Each name stands for a flat space through zero: a line, a plane or more. A row that begins with a name and a colon came from that space; any other row is followed by the name of the space it lies nearest, among the names in its block.
z830-z569: -131 33 26 -173 -96 19 -24 -75 100 -85 155 179 -83 48 49 116 112 -16 145
 17 -278 -94 36
z600-z128: -153 77 -48 92 251 -26 -96 -61 110 5 179 -76 -27 -241 411 221 129 124
 -452 -83 -50 70 -107
z15-z952: 56 61 -154 109 234 -4 62 45 57 39 24 -20 -57 -89 -53 194 -26 58 -139 7
 239 74 -122
z888-z362: 58 37 95 -160 -140 -52 -133 -66 122 -23 -16 40 118 150 -209 96 63 -174
 198 -10 -141 -218 198
z600-z128: 8 52 71 1 25 34 114 -52 -89 -95 -5 35 -154 -108 -97 -126 -14 -13 -46 98
 136 56 -85
z600-z128: -52 -51 -43 -77 -259 19 -96 162 140 161 -70 131 173 326 -144 287 -48 56
 445 -181 -256 -106 81
z830-z569: 15 0 -116 177 -52 8 98 22 -115 0 -42 63 115 -19 36 -49 -125 154 -25 -134
 -6 197 -122
z888-z362: 4 -51 -76 -67 64 -101 -184 -26 213 204 15 39 92 -154 52 -140 53 105 172
 -63 22 50 13
z600-z128: -15 47 -7 68 50 82 148 160 -106 -23 -40 7 -43 4 -120 241 -23 -4 -169 -43
 136 64 -109
z888-z362: 46 95 166 69 -133 56 19 39 -59 -26 -123 -46 10 108 -155 150 -46 -14 -9
 -13 10 -68 14
z888-z362: -190 -126 -19 -41 16 83 -106 12 -140 12 8 -122 -143 -49 532 -132 101 -46
 -267 114 -170 161 40
z888-z362: -93 83 -140 -190 -194 -104 -66 -232 79 -284 194 193 137 244 40 163 -41
 -169 95 -146 -454 -156 176
z600-z128: -189 17 42 -58 44 -43 -121 -106 181 27 90 86 1 -47 1 99 58 12 97 -119
 -47 -39 -76
z888-z362: -77 -5 59 75 -33 16 -20 -93 28 10 1 70 24 1 -40 -15 12 48 130 -45 -32 26
 -86
z888-z362: 74 32 -113 81 -33 18 145 -303 -103 -275 80 285 134 111 -357 26 55 -234
 189 47 -85 33 -15
z15-z952: 308 9 6 -49 -84 -77 -81 120 -1 149 -136 -232 -21 -72 183 -355 -105 154
 -32 161 44 -33 214
z599-z558: -243 -33 152 18 70 141 177 47 -58 -47 103 147 -179 -84 -84 127 133 31 6
 2 45 37 -245
z600-z128: 156 -140 -85 55 96 0 -14 44 32 177 -56 -109 -68 -8 74 -273 -10 92 195
 204 136 15 35
z600-z128: -27 -5 57 86 -155 126 73 160 -134 59 -98 -37 -114 82 170 34 -64 174 -1
 44 -99 89 -50
z599-z558: 132 -41 -9 39 173 -47 8 27 10 0 51 -133 147 -36 -31 51 100 -113 -207 23
 86 -126 97
z830-z569: -94 -86 -9 -185 108 -75 26 -44 61 -60 181 27 -65 -119 76 -215 63 -50 -11
 12 -7 -84 11
z830-z569: -125 -55 -17 -112 -22 -63 -75 -135 80 -47 99 85 29 7 41 -122 24 -58 136
 -58 -122 -38 19
z599-z558: -145 -59 -61 -123 47 -8 29 127 -119 -111 87 -100 27 32 234 108 11 -152
 -384 -109 -96 -18 69
z15-z952: 168 63 -174 -46 -164 -51 -94 21 42 50 -57 -3 30 89 172 -42 -115 121 94
 38 -190 42 163
z15-z952: 20 -35 -78 25 109 17 124 4 22 -28 76 138 64 18 -263 133 70 -72 112 -16
 85 -23 -73
z15-z952: 317 29 -146 84 34 -33 15 76 -74 85 -119 -176 -48 -83 161 -242 -119 136
 -124 189 133 105 106
z830-z569: -78 119 19 232 -36 92 133 195 -70 27 -98 -57 -52 118 -17 391 -201 217
 -140 -179 97 67 -214
z599-z558: 74 -32 15 163 161 -24 -5 112 -6 167 -61 -172 52 -202 118 -112 -17 171
 -208 -36 224 96 -88
z15-z952: 164 101 37 -63 -145 -31 -75 33 55 -5 -54 -74 37 134 -9 106 -40 -2 23 45
 -133 -160 196
z15-z952: 89 -46 -247 -155 128 -130 -206 67 148 200 -25 -62 41 -185 192 -166 0 26
 -52 0 94 137 115
z888-z362: -4 -27 40 17 44 1 83 53 -163 -68 -8 -146 -67 -95 171 -193 -57 0 -290 27
 83 50 -11
z15-z952: -214 -1 159 181 166 152 108 157 -49 95 5 -84 -227 -137 150 199 54 197
 -226 -3 180 96 -295
z600-z128: 40 34 64 43 123 0 104 16 -22 -45 -11 -88 -109 -31 -149 -2 -58 -28 -81 54
 249 -67 -72
z600-z128: 98 -27 -100 -140 -69 -80 -147 208 147 215 -127 -108 47 120 -22 33 -132
 47 171 -62 52 -72 146
z599-z558: -258 -9 39 -120 -78 -86 52 -205 21 -291 225 174 151 140 -111 72 -19 -185
 47 -265 -244 -176 -19
z599-z558: 43 240 15 -99 -35 -170 -148 -185 215 -124 60 1 62 -4 -94 156 -104 -27
 -62 -143 -45 -171 93
z599-z558: -51 -109 108 4 -157 100 -30 -98 -40 36 -100 112 -52 156 -158 -141 58 -86
 424 137 -70 11 -1
z599-z558: -13 -35 -160 128 306 31 54 58 9 103 69 -61 -145 -240 238 -4 56 152 -237
 91 210 192 -170
z830-z569: 75 -10 -78 -66 -88 12 57 118 18 18 28 57 26 120 -25 98 -14 45 120 7 -130
 -69 78
z830-z569: 197 -32 -51 172 -91 35 3 -85 -56 61 -147 44 101 106 -168 -126 -37 15 283
 112 24 79 27
z888-z362: 46 40 2 96 -4 62 -13 5 52 116 -64 60 -78 -44 -39 47 24 143 152 82 50 93
 -85
z15-z952: 144 9 -61 -231 16 -189 -162 -35 197 95 20 -65 -1 -143 42 -342 -60 39 113
 34 60 -86 171
z600-z128: -191 -24 121 225 37 145 241 -301 -202 -304 162 296 76 -4 -237 103 208
 -169 7 -13 -112 76 -240
z600-z128: -18 175 -1 235 -14 105 244 -83 -74 -224 114 188 15 109 -179 450 0 71 -73
 -69 -109 -15 -182
z830-z569: -100 -60 95 -202 156 -51 23 12 -51 -80 105 -82 -104 -243 91 -245 100
 -150 -296 35 132 -26 18
z599-z558: -201 55 44 100 -176 123 164 175 -168 -66 -13 126 39 84 29 312 -69 132
 -128 -245 -166 130 -178
z830-z569: 3 -14 93 41 -82 75 -2 58 -106 7 -134 -57 7 116 -91 74 -5 -102 -5 29 30 1
 28
z599-z558: 246 -25 -38 224 223 -97 -28 -98 34 101 -29 -238 39 -187 133 -338 -56 151
 -124 128 257 16 -4
z888-z362: 62 48 -97 33 120 -12 -33 189 104 188 -46 -75 -41 -108 64 153 -37 174
 -100 -34 163 72 -56
z599-z558: -5 114 11 -186 -114 -125 -112 -112 90 -118 26 -22 -23 44 23 -64 -122 -64
 -4 -61 -95 -120 134
z15-z952: -152 -10 -60 -248 -335 -112 -197 -311 110 -160 101 266 146 195 40 -167
 -26 -129 412 -130 -500 -61 177
z15-z952: 182 62 -204 -106 -198 -76 -80 139 74 123 -69 -4 10 59 194 -83 -181 229
 133 -11 -171 56 158
z830-z569: 43 51 -56 -367 44 -232 -206 20 209 -22 73 -131 78 -38 16 -44 -50 -186
 -145 -114 13 -230 270
z888-z362: -195 8 -179 -108 -82 -13 -87 11 86 -55 129 75 7 190 284 291 -35 14 -11
 -142 -342 -24 50
z599-z558: 78 1 -116 -80 -79 -47 -148 -94 142 95 -62 113 31 63 -113 -62 -13 -20 351
 50 -43 30 84
z600-z128: -56 76 77 -116 -14 -26 -114 354 45 190 -164 -319 -183 -25 242 118 -202
 152 -298 -98 182 -24 28
z888-z362: -8 70 -26 199 21 140 132 -38 -86 -61 -29 114 -84 76 -132 268 21 21 33 73
 37 104 -157
z830-z569: -162 71 114 169 -414 216 208 4 -221 -101 -165 306 -86 284 -273 162 -170
 131 417 -88 -178 180 -236
z599-z558: -33 -76 -29 -298 -9 -125 -124 23 165 61 55 77 105 -30 -154 -111 57 -147
 189 -94 -12 -114 133
z15-z952: -94 -54 22 -185 -114 -36 -91 -143 12 -89 58 120 51 30 -6 -147 84 -174
 138 -5 -197 -31 110
z888-z362: -16 142 4 29 -121 -8 -32 -167 111 -93 45 173 38 115 -144 223 -16 26 196
 -62 -172 -61 -17
z830-z569: -220 -80 58 -154 -17 -32 -9 -5 -115 -165 79 -50 67 37 113 -30 19 -238
 -255 -149 -106 -55 58
z15-z952: 155 -18 146 25 -5 -45 -114 75 131 189 -64 -185 49 -23 44 -103 24 133 76
 62 36 -168 110
z600-z128: -31 41 -31 102 -52 33 59 -218 -2 -104 54 214 -4 21 -119 -15 15 30 222 23
 -90 78 -110
z830-z569: -11 44 26 -99 216 -89 -195 -36 231 149 58 -92 -97 -287 150 -56 119 63
 -130 52 149 -11 5
-187 -43 58 136 68 81 20 -42 -57 1 23 15 -48 -50 118 57 60 40 -85 -35 5
 110 -170 | z600-z128
76 33 -10 -84 74 -146 -51 -178 176 -74 125 48 123 -26 -187 -64 23 -88
 115 -44 13 -189 79 | z599-z558
21 95 -24 14 98 -19 -55 -97 64 -11 47 -4 -97 -164 123 0 49 58 -137 76 32
 62 -27 | z888-z362
132 -124 61 65 256 148 290 458 -355 47 -114 -313 -110 -131 3 28 68 -124
 -601 160 423 60 -23 | z600-z128
36 68 -3 92 75 32 114 -53 26 -37 37 58 -133 -30 -114 46 -30 93 75 81 118
 2 -127 | z600-z128
77 -9 29 147 -226 15 35 -172 -16 6 -89 151 46 127 -164 -249 -126 150 486
 29 -92 51 -60 | z599-z558
-251 -26 26 94 -223 83 -59 -314 24 -93 60 318 29 169 4 25 55 28 443 -56
 -369 96 -127 | z830-z569
72 -39 -153 -2 -31 44 55 334 40 226 -84 -31 -64 88 52 138 -119 231 129
 -17 52 54 -25 | z888-z362
210 -17 -105 -29 -129 -30 28 -227 -34 -70 -8 181 2 -8 -120 -402 -6 -14
 363 210 -92 76 94 | z600-z128
13 -93 2 0 92 20 -17 92 84 182 25 0 -39 -122 71 -92 105 134 105 69 52 27
 -43 | z15-z952
-167 86 43 -146 -208 -63 59 -63 -39 -261 117 108 80 154 -29 110 -122 -82
 -51 -244 -267 -129 38 | z599-z558
144 -51 -4 35 129 39 59 264 -152 131 -139 -220 -40 -154 75 -94 2 6 -328
 93 275 111 23 | z15-z952
21 27 288 346 -82 125 124 106 -158 26 -141 -219 13 134 13 121 -97 181
 -122 -28 58 -86 -121 | z15-z952
66 -23 -54 104 -62 -15 3 -115 33 9 18 64 61 67 11 -109 -39 108 227 24
 -104 3 -7 | z15-z952
-193 13 232 129 160 104 136 10 -120 -101 84 -114 -178 -135 137 84 89 25
 -366 25 110 -18 -196 | z600-z128
101 65 24 81 10 -54 83 35 -59 -34 -58 -47 109 -60 -167 -38 -115 27 -120
 -114 166 11 -40 | z888-z362
-133 -16 20 -216 49 -23 36 139 86 26 135 37 -141 -122 97 -7 39 73 -48
 -43 -14 -55 -33 | z830-z569
185 18 141 224 -4 184 227 99 -202 17 -196 3 -89 61 -398 77 19 -30 96 206
 280 50 -112 | z888-z362
68 37 -95 42 39 -76 -68 21 1 35 -40 -76 135 -81 86 -8 -60 26 -194 -108
 44 80 36 | z830-z569
-26 -38 87 99 -47 170 112 175 -91 82 -70 9 -112 96 -27 182 57 82 70 94
 -3 23 -86 | z830-z569

Rows lie near named flat spaces through zero. A row that begins with a name and a colon came from that space; any other row is followed by the name of its block's space that it lies nearest.
z313_z231: 7 -11 -226 4 -61 20 -22 63 -80 48 -69 0 -107 -61 151 31 -127 -115 115
 -58 182 125 -249
z313_z231: -43 -131 -186 -50 -13 -4 68 46 -46 -114 65 -136 23 27 -94 -23 179 47 -69
 68 -3 111 -84
z282_z746: 109 -218 -85 9 3 52 -33 -5 -70 -152 215 -166 8 138 -146 -60 70 163 4 -34
 -139 -179 149
z282_z746: 265 -289 -32 267 -151 -160 47 -7 64 -176 48 -340 -180 46 80 -49 -61 80 9
 133 -79 -514 -21
z217_z777: 95 -14 -58 34 70 -92 -106 64 35 -54 52 25 -45 -116 69 101 59 9 77 33 -51
 7 -112
z282_z746: 34 -122 80 344 -32 -8 34 -22 -41 -56 -21 -97 -65 110 -44 -207 -10 -30
 234 56 25 -171 220
z528_z147: -92 -434 -209 -260 -226 205 44 -22 -108 97 286 -15 6 270 129 249 68 27
 -302 -103 190 -6 -151
z528_z147: 0 47 -174 37 -60 -9 37 -124 -83 -5 29 -75 -2 95 -104 -204 -12 -191 201
 -86 36 -107 178
z401_z124: -82 146 212 -85 246 32 170 111 14 -59 -53 13 159 -28 -170 -49 73 121 -37
 -11 -219 -34 123
z401_z124: -2 76 -8 -14 -1 -148 -45 -95 90 30 -51 19 7 -108 26 73 126 -150 -138 127
 18 86 -139
z217_z777: -20 -5 -66 -269 103 7 -97 21 27 -21 106 77 115 -99 -40 211 165 72 -267
 -4 -97 186 -187
z401_z124: 3 -120 -5 6 -42 88 -44 -36 -89 99 123 97 -67 100 84 136 -38 -50 29 -44
 129 33 -44
z282_z746: -78 0 -13 -145 -62 21 134 62 17 46 -41 37 -5 -41 95 163 -13 23 -129 18
 69 40 -173
z282_z746: -48 -220 -92 -43 -113 78 66 -26 -46 -75 94 -112 38 86 -64 36 99 77 -148
 15 -19 -98 31
z217_z777: -19 131 -7 98 136 127 -175 13 -140 66 26 101 -67 12 -4 -60 -129 -53 328
 -141 -18 108 198
z282_z746: 114 105 242 118 221 -37 77 134 10 -13 17 42 -9 87 -55 -157 -86 108 250
 -31 -69 -49 126
z217_z777: -200 105 316 84 -209 62 338 -57 59 130 -291 82 30 53 14 -70 -148 -8 -109
 93 192 -46 85
z217_z777: -49 -6 -103 -15 -113 120 50 57 -74 61 -102 -75 -86 63 101 -82 -229 11 52
 -98 129 27 -35
z282_z746: 54 125 127 217 -68 -207 2 -42 138 15 -147 -63 -175 -105 126 7 -18 -70 59
 226 28 -39 -18
z528_z147: 44 -232 -41 170 -115 10 77 -37 -62 -53 144 -111 -79 185 -17 -66 47 -8
 147 25 47 -222 163
z401_z124: 285 -68 -229 -148 -44 -186 -26 -93 12 -83 259 -63 -43 71 -76 14 74 -35 8
 -5 35 -70 -183
z528_z147: -174 -113 445 34 25 130 69 -24 92 42 -37 -5 112 91 -34 106 80 204 -380
 117 -174 -138 243
z313_z231: 57 -85 53 42 69 22 -43 1 -24 -8 61 -85 -28 72 -4 -3 -16 35 -51 3 -65 -78
 22
z401_z124: 182 29 71 78 188 -150 -169 49 103 -164 110 -141 -18 -36 -97 -85 117 169
 44 87 -287 -80 145
z401_z124: 121 -46 -159 -8 19 -115 -204 -45 70 -140 79 -136 15 -96 -51 -24 124 26
 -64 32 -180 -77 15
z217_z777: 107 -286 -250 -54 -124 17 -142 -86 -76 -48 282 44 -15 38 23 192 125 -41
 -6 -58 57 -89 -96
z528_z147: -164 220 -295 -239 -48 127 -85 6 -140 70 88 237 -53 -155 59 249 -3 -97
 288 -166 38 212 61
z528_z147: -72 -106 51 64 -80 15 -14 -52 67 -30 -75 -200 17 52 -3 -86 36 40 -228 82
 -92 -120 124
z217_z777: -213 -5 -97 -261 144 238 -76 99 -133 83 131 138 84 -3 41 231 69 17 -30
 -181 -88 164 46
z401_z124: 117 -154 -123 -18 -115 -67 -180 -200 15 -13 134 -66 -33 0 2 118 83 -93
 -207 56 -1 -87 -92
z528_z147: -78 197 13 122 38 28 -99 -16 -13 12 -138 17 -22 -93 -11 -127 -78 -64 213
 -41 -72 19 227
z282_z746: 28 185 -39 92 -5 -110 97 196 69 -95 -172 92 -38 -217 62 -63 -70 76 336
 11 31 42 -62
z282_z746: 107 -137 74 -208 288 89 -67 1 -72 -92 360 -47 178 209 -265 -5 175 179
 -140 -126 -295 -105 183
z313_z231: 18 -82 -134 39 -184 -89 90 -54 47 3 44 -144 -67 156 58 -154 13 -105 86 8
 91 -166 109
z528_z147: -125 294 253 -83 174 -30 144 111 116 32 -179 158 162 -116 -45 -57 8 41
 27 -25 -123 34 108
z313_z231: -49 68 -106 -21 -113 58 -3 -48 -84 91 -53 87 -95 -44 77 91 -113 -101 75
 -24 177 140 -112
z528_z147: 91 -131 51 244 61 -89 2 58 63 -42 -135 -271 -35 87 58 -280 -67 -43 -42
 59 -21 -157 -33
z401_z124: 215 -106 -313 -198 -20 55 -209 -161 -195 43 426 99 -94 122 -21 205 -28
 -123 166 -211 53 -62 -45
z528_z147: -116 56 160 -98 179 161 -66 -61 -69 49 60 -12 99 97 -148 -2 38 52 -158
 -56 -189 42 235
z217_z777: 9 28 -86 199 -343 -102 77 -42 83 76 -298 -93 -194 -53 235 -125 -248 -131
 52 101 311 -11 -174
z313_z231: 47 -141 127 294 -232 -75 8 -33 67 -14 -151 129 -101 -161 128 156 -25 30
 -27 214 227 26 -231
z528_z147: 47 186 -118 -213 134 9 -105 70 -64 -8 89 241 21 -173 -52 189 28 59 112
 -69 15 340 -205
z313_z231: 41 30 -152 123 -89 -86 -131 -118 7 -147 -20 -107 -44 -146 -112 -43 101
 -17 67 105 -99 -34 103
z217_z777: -33 -132 -101 2 -164 93 -99 -12 -29 33 -34 82 -13 -63 110 118 -67 12 -82
 -37 140 76 -147
z313_z231: -71 19 81 -282 170 53 76 26 20 19 219 -43 148 243 -150 -67 162 102 -142
 -81 -178 18 235
z313_z231: 33 -37 -66 56 16 -14 27 89 -53 1 -63 -113 -159 -31 97 64 -69 22 -23 104
 99 160 -266
z401_z124: 69 -271 -31 -63 46 48 -153 -131 -62 -9 213 -11 79 81 -87 153 170 -17
 -318 24 -22 31 -147
z217_z777: 278 -236 -314 -88 -210 38 -62 -84 -129 -14 321 -72 -142 215 62 12 -201
 -16 195 -228 118 -321 -10
z401_z124: -170 225 -236 95 -332 -137 -128 -196 123 75 -388 -41 -87 -270 139 -85
 -28 -294 -92 164 216 261 -126
z282_z746: -176 262 128 -198 291 95 88 153 -1 -11 -74 57 187 -42 -153 -91 55 112 7
 -100 -228 149 177
z313_z231: 34 -37 33 158 -30 -37 18 -52 3 -50 37 -94 -27 106 -70 -169 25 -14 145 24
 -42 -157 239
z217_z777: 134 -109 -126 16 95 -3 -148 -17 -36 -102 165 -162 31 110 -102 -171 32 24
 71 -107 -166 -164 164
z282_z746: 67 -85 -231 -38 -164 107 -156 -115 -153 128 94 -9 -202 64 162 147 -214
 -133 40 -102 194 32 -143
z313_z231: -244 -19 475 208 151 -3 199 117 145 -31 -207 -81 109 10 -55 -58 211 159
 -235 270 -174 6 199
z313_z231: 240 -95 190 -6 152 -154 114 117 116 -139 124 -149 21 110 -94 -79 56 249
 -109 95 -154 -165 -61
z217_z777: -183 87 -165 -130 -160 194 -119 -45 -81 163 -36 185 -10 -39 157 101 -160
 -126 117 -218 118 68 109
z313_z231: 141 -99 -77 -12 66 -93 -190 -73 62 -84 130 -320 -66 60 -2 -40 58 19 -182
 44 -261 -234 99
z528_z147: -47 110 -192 44 -236 -35 -82 -68 20 57 -147 44 -134 -178 190 81 -129
 -156 131 -6 131 -7 -51
z217_z777: 19 213 -6 -6 93 -73 -154 -26 55 31 -117 -20 -16 -91 -8 -108 -43 -53 -14
 25 -34 206 -29
z313_z231: -198 151 252 -76 61 73 304 84 24 43 -102 230 206 34 -134 -74 58 61 55
 -38 36 75 146
z401_z124: -1 213 302 62 216 -150 44 102 161 26 -198 66 41 -158 40 8 30 22 -88 148
 -87 107 -121
z401_z124: -70 113 -90 73 42 156 -168 -51 -119 -11 -51 -38 6 -29 -74 -153 -132 -45
 219 -174 -137 -78 328
z528_z147: 69 80 100 198 32 -82 -112 -29 48 -87 -97 -53 -71 -144 -45 -25 1 66 43
 142 -104 1 55
z282_z746: -73 111 12 39 -161 4 47 -61 -13 126 -113 239 -36 -43 57 30 -69 -111 105
 29 303 266 -119
z282_z746: -122 -323 6 69 -219 85 169 -101 -56 4 77 -60 12 168 -26 83 147 -21 -194
 110 140 -96 14
z282_z746: 163 22 -10 42 160 -134 -213 91 106 -61 51 4 9 -86 61 -44 35 38 83 -23
 -129 -6 -40
z401_z124: -283 90 -269 -222 -85 199 98 -1 -133 59 -193 116 177 -127 -48 -5 -28
 -154 -73 -175 143 235 -141
z528_z147: 342 -351 75 149 -140 -156 -61 -175 54 -171 230 -311 -156 156 -116 51 83
 211 -325 276 -57 -229 -107
z401_z124: -279 11 -136 48 -179 -15 165 -74 -1 52 -130 -22 27 27 2 -92 186 -230 13
 107 179 155 67
z217_z777: -1 -60 -367 -176 -167 137 -165 -179 -163 43 183 -4 -8 124 -70 -39 -48
 -125 52 -201 107 74 79
31 -61 -56 -53 -157 69 -5 -61 -41 81 80 164 23 115 18 -26 -95 -28 80
 -128 207 40 -2 | z528_z147
75 136 226 217 33 -152 -57 10 156 -123 -172 -72 -47 -190 -44 -52 11 155
 -11 210 -172 -56 90 | z528_z147
181 -115 -270 -106 -192 21 -211 -214 -105 39 278 3 -133 113 14 114 -74
 -83 36 -101 110 -49 -22 | z313_z231
154 82 16 -33 48 -30 -235 -38 22 179 1 132 -77 16 177 17 -218 -116 -2
 -104 153 156 -209 | z282_z746
139 218 142 96 8 -209 -38 -11 184 -54 -224 -42 -31 -200 12 -93 -96 46
 -58 136 -64 -21 -99 | z528_z147
-122 207 164 230 -70 35 256 230 15 14 -446 4 -133 -169 141 -113 -301 115
 214 90 164 117 -106 | z217_z777
-182 117 -209 89 -436 -91 66 -108 88 128 -240 132 -111 -132 244 2 -57
 -283 174 59 358 90 -39 | z313_z231
42 -88 73 66 -51 -96 44 36 126 -47 -95 -98 17 -34 62 -34 15 51 -165 96
 -16 -111 -99 | z217_z777
134 171 22 -22 153 -110 24 -8 16 -69 32 -53 25 10 -154 -165 -3 4 129 -21
 -122 -48 81 | z401_z124
-176 145 -183 56 -191 89 -36 -40 -88 57 -118 211 -55 -169 72 72 -58 -143
 308 -65 171 149 78 | z217_z777
-6 77 -179 -138 -30 38 -31 107 -44 18 7 57 -92 -103 127 145 -99 36 111
 -76 54 122 -148 | z282_z746
-248 114 302 38 110 91 194 143 15 61 -149 219 71 -125 46 189 65 63 30 69
 -33 71 59 | z217_z777
35 129 81 36 -36 -39 1 -7 54 -12 -78 -32 -65 -50 12 -32 -104 69 46 35
 -53 -62 89 | z401_z124
181 71 19 1 88 -95 -105 -136 -42 -10 215 64 -80 10 -93 114 56 -56 124 30
 -69 -53 48 | z282_z746
-6 -333 -277 0 -128 137 -106 -200 -201 27 207 -219 -84 215 -27 48 52
 -164 -166 -28 78 -70 -20 | z528_z147
17 -214 -81 -105 -175 126 57 -29 -75 26 63 19 9 87 26 107 -87 69 -181
 -62 161 -12 -181 | z401_z124
-115 -33 51 -249 -41 140 199 55 -39 -45 43 33 102 16 -121 156 48 233
 -228 -3 -46 51 -31 | z401_z124
134 -86 116 -7 140 32 -154 -59 -36 -73 177 -49 5 35 -139 94 59 160 -147
 39 -190 -38 50 | z313_z231
-8 95 215 -10 133 -79 125 100 104 -99 -6 -7 63 -52 -98 11 124 182 -18
 107 -198 -62 119 | z528_z147
-64 -118 -442 66 -331 13 55 -147 -136 -30 114 -105 -132 87 27 -60 38
 -250 332 -70 160 -191 190 | z528_z147
45 -82 -215 191 -226 -39 -80 -129 -79 7 -51 78 -121 -124 80 78 -35 -201
 158 49 247 40 -180 | z528_z147
-34 38 -112 -12 -123 -49 -136 -113 58 -39 -49 -83 -19 -86 -26 -12 71 -12
 -132 90 -30 93 30 | z282_z746
